Each row was made from one path, in order. Every step used is in the known rows, and no mark comes twice. Write each row's path.
Known rows:
z v f x: 0.03 -0.52 0.40 -0.14 -0.21 0.33 -0.12 -0.29 -0.84 0.39 0.26 0.30 -0.50 -1.03 -0.81 -0.26 -0.23 0.37 -0.85 0.27 -0.78 0.10 -0.13 -0.44 0.09 0.86 0.91 0.10 -0.06 0.41 0.39 -0.53 -0.41 -0.73 0.07 0.10 -0.07 0.07 -0.06 0.81 0.94 0.80 0.32
m f x p q: 0.08 -0.57 -0.06 -0.21 0.07 0.46 2.77 -0.22 -1.40 -0.44 0.29 0.57 -0.05 -1.66 -1.24 -0.61 -0.14 0.68 0.33 -0.58 -0.57 -0.17 0.03 -0.93 -0.06 0.33 -0.72 0.59 0.18 0.08 0.60 -0.34 0.07 -0.35 0.49 0.22 -0.13 0.04 -1.04 0.65 0.90 -1.19 1.39
w n p q f v: 0.53 -0.73 -0.26 0.42 -0.26 -0.87 3.94 -0.06 0.13 0.27 -0.62 0.10 -0.26 -0.69 -0.33 -0.13 0.05 -0.11 0.94 -0.27 -0.40 -0.06 0.38 -0.87 0.09 0.30 0.65 0.67 -0.08 -0.18 0.27 0.04 0.05 0.91 -0.09 0.00 -0.23 1.70 -0.79 0.60 0.21 -0.84 0.80
n p q f x z v: -0.10 -1.40 0.65 1.69 0.18 0.24 4.57 0.07 -0.91 0.13 0.28 0.24 0.41 -1.73 -0.71 -0.29 0.15 1.03 -0.30 -0.05 -1.67 0.16 0.37 -0.62 0.49 1.31 -0.17 0.88 0.24 0.23 0.84 -0.44 -0.32 -0.79 -0.43 0.16 -0.34 0.66 -1.73 1.00 1.40 -0.13 1.21
x f v n: -0.03 0.25 -0.82 -0.29 -0.28 0.42 -0.21 0.07 -2.06 0.56 -0.24 -0.05 -0.29 -0.65 -0.02 0.49 0.17 -0.52 0.42 0.06 -0.46 0.09 1.01 -0.44 -0.01 0.36 0.83 0.37 -0.28 -0.09 0.18 -0.44 0.31 0.49 0.32 -0.22 0.03 0.93 -0.46 0.20 0.60 0.08 0.07
n w p q f x z v: 0.14 -0.84 1.11 -0.16 0.44 1.26 3.92 0.06 -0.26 0.31 -0.29 0.03 1.03 -1.97 -1.36 0.13 0.53 1.32 -0.02 0.07 -1.91 0.44 0.45 -0.57 0.92 1.21 0.18 0.97 0.15 0.39 0.26 -1.02 0.04 -1.42 -0.64 0.30 -0.34 1.33 -1.25 0.87 2.41 -0.49 1.78
n p x f v m z: 0.08 -1.24 -0.04 0.87 -0.22 1.47 3.40 -0.73 0.73 0.11 -0.53 0.64 -0.94 -1.54 0.52 0.18 0.59 0.62 0.58 -0.14 -1.30 0.27 0.57 -0.59 -0.20 -0.03 0.60 0.21 0.04 -0.18 0.23 0.42 0.15 0.58 -0.34 -0.17 0.01 2.01 -0.79 0.27 -0.06 -1.03 0.55
w n z m: 0.52 -0.95 -0.41 -0.22 -0.20 0.08 2.92 -0.44 1.75 -0.33 -1.00 -0.02 -0.79 0.19 -0.08 0.77 0.12 0.52 -0.14 0.11 0.76 0.35 0.04 -0.27 -0.31 -1.01 0.04 0.33 -0.28 -0.05 -0.30 0.25 0.26 -0.06 -0.70 0.30 -0.05 0.44 0.35 0.05 -0.86 -0.75 0.33
q f x z m n w p: 0.55 -1.40 1.18 -1.19 -0.19 0.49 3.05 -0.65 0.92 -0.30 -0.27 0.04 -0.12 -1.95 -1.50 0.35 0.62 1.91 0.92 -0.16 -1.39 0.79 1.09 -0.57 1.20 0.05 -0.41 0.96 -0.34 0.02 -0.01 -0.88 0.13 -1.39 -0.61 0.41 -0.32 2.43 -0.44 0.53 1.26 -1.16 1.60
x z m f v n p: 0.50 -1.00 0.07 0.18 -0.15 0.94 1.90 -0.87 -0.26 0.15 0.22 0.19 -1.04 -1.13 -0.96 0.50 0.26 0.22 0.94 -0.03 -0.83 0.29 0.20 -0.71 -0.08 -0.22 -0.78 0.74 0.02 -0.36 0.00 -0.33 0.22 0.01 -0.13 0.20 -0.23 1.58 -0.05 0.17 0.01 -0.58 0.66
q x z m n w: 0.18 -1.63 -0.59 -0.60 0.39 1.41 2.01 -0.50 1.60 -0.50 -0.25 0.03 -0.30 -0.80 -1.26 0.01 0.78 1.56 0.81 -0.14 -0.70 0.38 0.65 -0.44 0.87 -0.35 -1.36 0.65 -0.48 -0.60 -0.83 -0.25 0.22 -1.83 -0.65 0.43 -0.24 1.42 -0.41 -0.18 0.40 -1.07 0.91
q f x z: -0.17 -0.69 0.46 0.55 0.07 0.17 1.13 0.33 -0.94 -0.17 0.65 0.02 0.40 -1.18 -0.48 -0.25 -0.07 0.91 0.02 -0.14 -1.45 0.35 1.18 -0.13 0.71 1.13 0.33 0.76 0.16 0.18 1.12 -0.43 0.03 -0.42 0.01 0.04 -0.28 1.45 -1.19 0.69 1.11 -0.44 0.50
x p n z: -0.35 -0.55 -0.09 0.95 0.07 0.45 3.98 -0.32 0.19 -0.14 -0.44 0.27 0.28 -0.33 -0.33 0.26 0.38 0.39 0.07 0.19 -0.73 0.28 0.88 -0.06 -0.21 -0.87 -1.11 0.63 0.06 -0.25 0.38 0.23 0.15 -0.15 -0.11 0.08 -0.20 0.09 -0.67 0.42 0.41 -0.74 0.01
v x p q f: -0.33 -0.73 -0.41 0.75 -0.18 0.30 4.51 0.15 0.61 -0.59 0.02 -0.07 0.81 -1.30 -0.49 -0.61 0.03 0.40 0.07 -0.32 -0.81 -0.09 0.07 -0.89 0.15 -0.15 0.09 0.20 0.23 -0.01 0.69 0.21 0.08 -0.44 0.65 0.10 -0.19 0.29 -0.83 0.20 1.02 -0.64 1.29
p q f x z m n w: 0.16 -2.39 0.08 -0.70 0.01 1.23 3.85 -0.33 1.45 -0.19 0.21 -0.04 -0.63 -1.34 -1.49 -0.45 0.36 1.87 0.54 -0.26 -1.56 0.38 0.10 -0.78 1.04 -0.55 -1.11 1.10 -0.30 -0.21 0.25 -0.93 -0.09 -1.07 -0.18 0.53 -0.33 1.72 -1.29 0.56 1.41 -1.22 1.27
m n p x f v: 0.25 -0.94 -0.31 0.50 -0.32 0.16 2.83 -0.70 -1.43 -0.10 -0.20 0.63 -0.82 -1.60 -0.02 -0.39 0.78 0.66 1.57 -0.35 -1.07 0.07 0.69 -0.67 0.20 -0.22 -0.79 0.27 -0.21 -0.47 0.12 0.47 0.12 0.03 -0.14 -0.27 0.05 1.17 -0.83 0.24 0.07 -0.56 0.53
q x w n: 0.17 -0.33 -1.46 0.33 -0.18 0.05 1.80 0.37 0.44 -0.44 -0.24 0.06 0.31 -0.50 -0.64 0.03 0.47 0.43 -0.10 0.00 0.07 -0.06 1.18 -0.75 0.38 0.57 0.22 0.31 -0.42 -0.30 -0.75 0.69 0.52 -0.75 -0.41 0.01 -0.05 1.57 -0.12 0.16 0.26 -0.93 0.49
z w n p: 0.63 -0.66 0.06 0.64 -0.39 -1.49 2.21 -0.42 1.73 -0.21 0.19 0.35 -0.07 -0.61 -0.35 0.73 -0.02 0.47 0.30 -0.03 0.56 0.07 0.07 -0.34 -0.11 0.50 -0.04 0.24 -0.17 -0.05 -0.56 0.65 0.19 -0.97 -0.63 0.15 0.15 0.34 0.04 0.10 -0.95 -0.43 0.66
w p q x f v m n: 0.43 -0.52 -0.81 -1.14 -0.10 1.79 3.23 -0.13 -0.42 0.19 -1.19 0.29 -0.57 -1.86 -1.00 -0.25 0.75 0.20 0.93 -0.23 -0.51 0.10 1.58 -0.84 0.21 0.23 0.74 0.40 -0.77 -0.51 -0.52 -0.04 0.35 -0.20 -0.24 -0.08 -0.03 2.16 -0.52 0.47 1.21 -1.42 1.88
v m z n p q f x: 0.20 -2.24 0.57 1.08 -0.20 -0.13 5.75 -0.70 1.45 0.21 0.22 0.06 -1.07 -2.30 -0.76 -0.22 -0.24 1.37 -0.13 -0.06 -1.01 0.24 -0.42 -0.98 0.12 0.02 0.87 0.75 -0.44 0.15 0.65 -0.17 -0.54 0.26 -0.35 0.45 -0.23 1.93 -0.27 0.87 -0.07 -1.02 1.09
w p x z m f v: 0.67 -0.76 0.18 -1.03 0.48 2.72 1.95 -1.07 -0.34 -0.47 -0.16 0.71 -0.65 -1.33 -0.99 -0.61 0.78 0.86 1.27 -0.12 -1.36 0.45 -0.41 -0.38 0.10 -0.34 -0.91 0.53 0.44 -0.22 -0.18 0.03 0.57 0.02 -0.34 -0.06 -0.18 1.90 0.07 0.44 0.97 -1.12 1.55
n w p q f v m x z: 0.33 -0.76 0.79 -1.05 0.25 2.30 3.17 -0.22 2.77 0.52 -0.73 0.06 0.86 -2.00 -1.27 0.36 0.31 0.77 0.89 0.19 -1.92 0.49 0.77 -0.95 0.78 0.35 0.15 0.93 -0.27 -0.08 0.10 -0.74 0.53 -0.55 -0.55 0.41 -0.32 3.42 -0.73 0.65 2.08 -2.01 1.59
m x z w n p: 0.47 -1.03 -0.07 1.06 -0.12 -0.36 3.04 -0.49 2.10 -0.51 0.36 0.54 0.48 -1.42 -0.76 0.79 -0.13 0.82 0.41 0.24 -0.10 0.28 0.54 -0.56 0.47 1.03 -0.85 0.69 -0.37 -0.06 -0.29 0.71 0.59 -1.88 -0.96 0.22 0.02 1.32 -0.38 0.48 -0.53 -1.66 0.96
z m x w p: 0.39 -0.22 0.09 -0.79 -0.40 0.74 1.95 -0.69 2.66 -0.43 -0.67 0.43 0.50 -1.10 -0.55 0.64 0.23 0.79 -0.11 0.31 -0.26 0.36 0.13 -1.01 0.41 -0.60 -0.90 0.17 -0.33 -0.01 -1.01 0.06 0.45 -0.66 -0.82 0.22 0.06 1.55 0.53 0.42 0.66 -1.32 1.13
p q f x z w n: 0.26 -1.59 -0.50 0.29 0.03 0.43 3.50 0.28 0.70 -0.28 0.80 0.25 0.16 -1.21 -1.19 -0.42 -0.18 1.07 -0.13 -0.09 -0.94 0.19 0.31 -0.43 0.62 1.14 0.28 1.13 -0.05 0.15 0.58 -0.04 0.30 -1.08 -0.16 0.19 -0.15 1.57 -1.40 1.04 1.14 -1.16 1.37
w n z m x: 0.57 -1.05 -0.30 -0.29 -0.24 0.20 3.09 -0.61 2.74 -0.49 -0.97 0.17 -0.41 -0.69 -0.29 0.87 -0.21 0.80 0.02 0.24 0.79 0.44 0.16 -0.81 0.02 -1.05 -0.23 0.43 -0.63 -0.03 -0.20 0.23 0.34 -0.43 -0.99 0.47 -0.06 1.11 0.54 0.25 -0.90 -1.59 0.57
v m z f x: 0.26 -1.50 0.65 -0.10 -0.24 1.11 0.40 -0.54 0.26 -0.06 -0.13 0.33 -1.38 -1.45 -0.41 -0.01 -0.30 0.60 -0.42 0.18 -0.43 0.28 -0.12 -0.20 -0.10 0.15 0.93 0.31 -0.26 0.10 -0.27 -0.12 -0.22 0.06 -0.19 0.09 -0.08 1.21 0.45 0.66 -0.06 -0.91 0.44
z f v n w p: 0.68 0.02 0.78 -1.71 -0.17 0.26 -0.44 -0.68 -0.45 0.57 -0.76 0.07 -0.13 -1.62 -1.06 1.11 0.41 0.01 1.15 0.35 -0.80 0.29 -0.06 -0.44 0.03 0.15 0.29 0.51 -0.28 -0.11 -1.19 -0.47 0.27 -0.10 -0.27 0.11 -0.13 1.32 1.08 0.20 0.93 -0.19 0.51
f x w p n z: -0.06 -0.63 0.76 0.27 -0.50 0.57 4.14 -0.11 1.02 0.23 -0.25 0.30 0.17 -1.40 -0.63 0.86 0.48 0.91 -0.09 0.50 -1.63 0.51 1.72 -0.26 0.24 -0.56 -0.65 0.75 -0.12 -0.12 0.13 0.09 0.05 -0.37 -0.88 0.15 -0.16 1.34 -0.08 0.71 1.31 -1.09 0.30
n w p x f v: 0.31 0.12 0.21 -1.21 0.20 1.05 1.41 -0.43 -0.25 0.05 -0.71 0.45 0.38 -1.62 -0.20 0.50 1.04 0.95 1.43 -0.18 -1.52 0.34 0.70 -0.55 0.27 0.21 -0.05 0.29 0.17 -0.12 -0.35 -0.14 0.55 -0.25 -0.47 -0.15 0.04 1.33 -0.56 0.04 1.30 -0.65 1.11
p x f v n: -0.11 -0.36 -1.01 -0.26 -0.17 1.04 0.77 -0.16 -1.62 0.13 0.20 0.32 -0.37 -1.43 -0.11 -0.02 0.56 0.20 0.67 0.06 -1.18 0.06 0.31 -0.57 -0.08 0.23 0.47 0.36 -0.13 -0.07 0.39 0.12 0.38 0.51 0.29 -0.21 0.03 1.14 -0.40 0.23 0.90 0.07 0.14
p x z f v m n w: 0.37 -2.13 0.06 -0.75 0.28 3.00 0.59 -0.98 0.06 0.06 -0.06 0.35 -1.27 -1.50 -1.31 -0.78 0.99 1.04 1.37 0.23 -1.84 0.30 -0.54 -0.20 0.28 -0.38 -1.19 0.62 -0.30 -0.57 -0.86 0.16 0.45 -0.85 -0.14 0.04 -0.16 2.12 0.04 0.30 0.97 -1.01 0.40
w p x f: 0.15 0.14 -0.12 -0.24 0.00 0.57 2.28 -0.12 -0.68 -0.66 -0.08 0.39 0.17 -1.68 -0.08 0.14 0.80 0.91 0.40 -0.15 -0.78 0.19 0.43 -0.41 0.04 0.17 0.01 -0.02 0.05 0.08 -0.02 0.66 0.49 -0.25 -0.22 -0.32 0.14 0.53 -0.32 0.21 0.86 -0.34 1.18
w p n z f: 0.43 -0.54 0.79 0.17 -0.01 0.54 2.94 -0.44 0.32 -0.14 -0.45 0.10 -0.62 -1.07 -0.64 0.54 0.36 0.47 0.27 0.46 -0.60 0.44 0.29 0.04 -0.25 -1.40 -0.80 0.45 -0.16 -0.40 -0.64 0.53 0.02 0.05 -0.63 -0.13 -0.12 0.39 0.75 0.55 0.45 -0.59 0.46

Which path is each row?
0.79 -1.15 -1.11 0.24 -0.21 0.90 3.87 -0.20 2.17 -0.71 -0.34 0.01 -0.60 -0.80 -1.01 0.34 0.38 1.26 0.01 -0.32 0.40 0.27 0.79 -1.29 0.08 -1.59 -0.68 0.45 -0.38 -0.59 -0.68 0.60 0.44 -0.86 -0.78 0.38 -0.06 1.99 0.08 -0.06 -0.38 -1.48 1.01
q x w n z m f
0.20 -1.47 -0.02 0.42 -0.28 2.39 1.80 -0.61 2.15 0.51 -0.38 0.30 -0.78 -1.11 -0.70 0.10 0.13 0.35 0.16 0.77 -1.35 0.42 0.60 -0.81 -0.08 -1.78 -1.13 0.68 -0.52 -0.76 -0.75 0.22 0.25 0.13 -0.67 0.07 -0.09 2.48 0.34 0.81 0.84 -1.62 -0.11
p n z f v m x w
0.75 -0.44 0.52 -1.66 0.09 1.97 1.26 -0.88 0.39 0.33 -0.37 -0.02 -0.43 -1.35 -1.59 0.92 0.64 0.53 1.24 0.08 -1.08 0.56 0.29 -0.65 0.34 -0.35 -0.43 0.81 -0.07 -0.20 -0.57 -0.93 0.58 -0.60 -0.33 0.34 -0.24 2.23 0.42 0.04 1.05 -0.94 1.24
x z m f v n w p
0.53 -1.68 -0.02 -0.95 0.31 2.31 3.54 -0.33 1.36 -0.37 -0.52 0.06 -0.57 -2.34 -2.16 -0.03 0.96 1.31 0.73 0.10 -1.11 0.21 0.32 -0.61 0.48 -0.01 -0.96 0.68 -0.75 -0.61 -1.45 0.37 0.44 -1.85 -0.57 0.27 -0.23 1.85 0.07 0.31 1.43 -1.65 1.84
v m n w p q x z f
0.51 -0.91 0.40 -0.61 -0.40 1.20 2.60 -0.62 0.63 -0.32 0.54 0.33 -1.03 -1.45 -1.50 -0.11 0.46 1.23 0.18 0.09 -0.99 0.43 0.71 -0.97 0.29 -1.21 -0.90 0.56 -0.08 -0.32 -0.49 -0.31 0.10 -0.26 -0.43 0.08 -0.07 1.62 0.34 0.68 1.21 -1.17 1.47
z m f x w p n
0.51 -1.51 0.28 -0.98 0.05 1.45 4.90 -0.50 2.03 -0.24 -0.53 -0.18 -0.21 -1.11 -1.55 -0.09 0.78 1.37 0.70 -0.15 -1.15 0.46 -0.10 -0.67 0.94 -1.06 -1.19 0.82 -0.31 -0.25 -0.46 -0.48 0.26 -1.05 -0.33 0.35 -0.28 1.99 -0.68 0.38 1.48 -1.23 1.72
x z m n w p q f
-0.09 -1.60 0.41 0.10 0.18 0.77 2.67 -0.86 -0.47 -0.33 -0.19 0.58 -0.57 -1.60 -1.09 0.06 0.26 1.21 0.46 0.12 -1.43 0.40 0.40 -0.47 0.40 -0.19 -0.79 0.99 -0.01 -0.19 -0.53 -0.46 -0.06 -0.64 -0.12 0.07 -0.29 0.86 -0.50 0.87 0.79 -1.46 0.65
m z f x p n w
0.76 -1.58 -1.21 0.15 0.42 1.31 4.59 -0.52 0.29 -0.53 -0.44 0.47 -1.06 -1.19 -1.36 -0.30 0.44 0.69 1.25 -0.42 -0.44 0.06 0.53 -1.15 0.07 0.25 -0.74 0.96 -0.09 -0.72 -0.48 0.21 0.42 -0.31 -0.59 0.17 -0.33 1.83 -0.79 0.41 0.08 -1.94 1.91
w n p q x z m f v
-0.14 -0.75 0.17 -0.65 0.17 1.62 1.39 -0.83 1.70 0.41 -0.60 0.45 0.31 -1.22 -1.09 0.21 0.41 0.52 1.00 0.39 -1.25 0.37 1.02 -0.87 0.23 -0.10 -0.50 0.75 -0.36 -0.36 -0.27 -0.70 0.42 -0.41 -0.25 0.33 -0.21 2.04 -0.35 0.48 1.09 -1.75 0.62
f v m x p n w
0.23 -1.28 -0.83 0.85 -0.45 1.56 4.29 -0.38 1.30 0.00 -0.18 0.30 -0.45 -0.82 -0.79 -0.18 0.65 0.79 -1.04 0.51 -1.01 0.13 -0.58 -0.83 -0.09 -0.78 -0.15 0.19 -0.16 0.10 -0.12 1.04 0.33 -1.00 -0.34 0.07 -0.01 1.31 0.02 0.64 0.81 0.12 -0.06
p x w n z v f
0.22 -0.48 0.59 0.76 -0.05 1.96 4.40 -0.33 0.99 0.25 -0.79 0.01 -0.04 -1.94 -0.64 0.84 0.52 0.74 -0.54 0.66 -0.42 0.70 1.49 -0.81 0.06 -0.90 0.34 0.35 -0.73 -0.06 -0.09 -0.03 0.28 -0.94 -1.11 0.03 0.05 1.44 -0.02 0.70 0.89 -0.98 1.33
w p n z v m x f
-0.17 -1.31 0.28 0.32 -0.38 0.17 3.50 -0.67 2.04 -0.01 0.63 0.82 -0.09 -1.47 -1.20 0.39 -0.21 1.22 -0.42 0.26 -1.61 0.41 0.68 -0.37 -0.14 -0.35 -0.79 0.84 0.07 -0.08 0.71 0.12 -0.14 -1.24 0.01 0.34 -0.10 0.52 -0.79 1.03 1.02 -0.53 0.38
v f x p n z w
0.53 -1.12 -0.38 -1.23 0.34 2.04 4.20 -0.29 2.10 -0.46 0.13 -0.07 -0.15 -2.31 -2.28 0.72 0.75 1.52 0.58 -0.12 -1.01 0.26 0.06 -1.21 0.41 -0.43 -0.87 0.86 -0.34 -0.38 -0.67 -0.23 0.44 -1.47 -0.48 0.62 -0.30 1.77 0.07 -0.07 1.44 -1.35 2.08
v n w p q x z m f
0.45 -1.26 1.69 -0.36 -0.12 1.48 2.85 -0.42 -0.18 0.44 -0.33 -0.17 0.18 -2.37 -1.75 0.09 0.79 1.46 0.24 0.16 -1.43 0.75 1.27 -0.50 1.08 0.88 0.77 0.77 -0.52 0.30 0.11 -0.97 0.08 -1.92 -0.65 0.37 -0.28 2.73 -0.41 0.71 1.71 -0.54 1.59
q f x z v m n w p
0.45 -1.43 -0.64 0.27 0.57 1.64 3.75 -0.55 0.74 -0.32 -0.13 0.55 -0.67 -1.23 -1.06 -0.37 0.36 0.84 1.14 -0.49 -1.10 0.06 0.27 -0.98 0.05 -0.11 -1.39 0.81 0.21 -0.78 -0.26 -0.09 0.08 -0.26 -0.49 0.23 -0.32 1.37 -1.04 0.28 0.50 -1.46 1.64
n p q x z m f v
0.27 -0.83 0.61 0.84 -0.75 1.54 5.18 -0.47 0.65 0.26 -1.06 -0.18 0.33 -1.39 -0.60 0.34 0.72 0.30 -0.15 0.46 -0.51 0.42 0.71 -0.50 0.47 -1.16 -0.37 -0.05 -0.42 -0.07 -0.54 0.39 0.04 -1.88 -0.83 0.16 -0.01 0.95 0.77 0.02 0.53 -0.43 0.79
m n z v x w p
0.04 -1.64 0.61 1.22 -0.06 -0.37 4.17 0.02 1.77 -0.12 1.10 0.50 0.58 -1.86 -0.78 0.08 -0.19 1.49 0.07 -0.24 -1.78 0.19 0.30 -0.51 0.47 1.00 -0.78 1.00 0.30 0.00 0.79 -0.03 -0.19 -1.12 -0.39 0.32 -0.16 0.98 -1.78 0.80 1.08 -0.71 1.25
n p q f x z w
0.34 -0.84 -0.12 0.62 -0.64 0.70 2.56 -0.63 0.13 0.22 0.84 0.47 -0.46 -2.02 -0.85 0.01 0.59 0.53 1.00 -0.07 -1.61 -0.08 -0.17 -1.25 -0.08 -0.62 -0.95 0.40 0.05 -0.38 0.08 0.55 0.21 0.18 0.06 0.12 -0.06 2.13 0.12 0.08 0.57 -0.38 0.09
m f v n p x w
0.36 -1.89 0.50 0.15 -0.86 1.06 2.06 -0.47 0.80 0.12 -0.18 0.17 -1.22 -1.70 -0.93 0.17 0.21 1.05 -0.22 0.24 -0.80 0.30 0.62 -0.56 -0.01 -1.09 -0.83 0.46 -0.70 -0.34 -0.50 0.32 -0.02 -0.84 -0.44 0.27 0.00 1.56 0.26 0.57 0.35 -0.98 0.06
v m n z f x w
0.30 -1.10 -0.59 0.09 -0.06 -0.19 2.31 -0.29 -0.19 0.12 -0.24 0.45 -0.51 -2.12 -0.93 0.31 0.13 0.15 0.88 0.05 -0.90 -0.23 -0.13 -0.97 -0.32 0.48 -0.26 0.68 -0.33 -0.58 -0.72 0.35 -0.17 0.26 -0.22 0.17 -0.26 0.81 0.13 0.41 0.56 -0.40 0.67
z f v n p q x
-0.04 -1.58 -1.05 0.10 0.17 1.08 4.01 -0.44 1.09 0.02 -0.40 0.48 -0.29 -1.43 -0.87 0.50 0.47 0.53 0.64 0.16 -1.40 0.07 0.41 -0.75 -0.03 0.77 -0.64 1.02 -0.15 -0.48 -0.26 -0.03 0.13 -0.14 -0.52 0.38 -0.41 1.28 -0.65 0.37 0.85 -0.87 0.96
f v n p q x z m
0.36 -0.85 -1.12 -0.49 0.52 2.20 4.52 -0.63 -0.37 0.26 -1.34 0.25 -0.71 -1.88 -0.75 -0.21 0.49 0.42 0.50 -0.01 -0.66 0.29 0.59 -0.82 0.09 0.36 1.32 0.63 -0.62 -0.26 -0.64 -0.13 0.31 0.19 -0.56 -0.07 -0.08 2.34 -0.17 0.76 0.66 -1.64 1.95
w p q x f v m z n
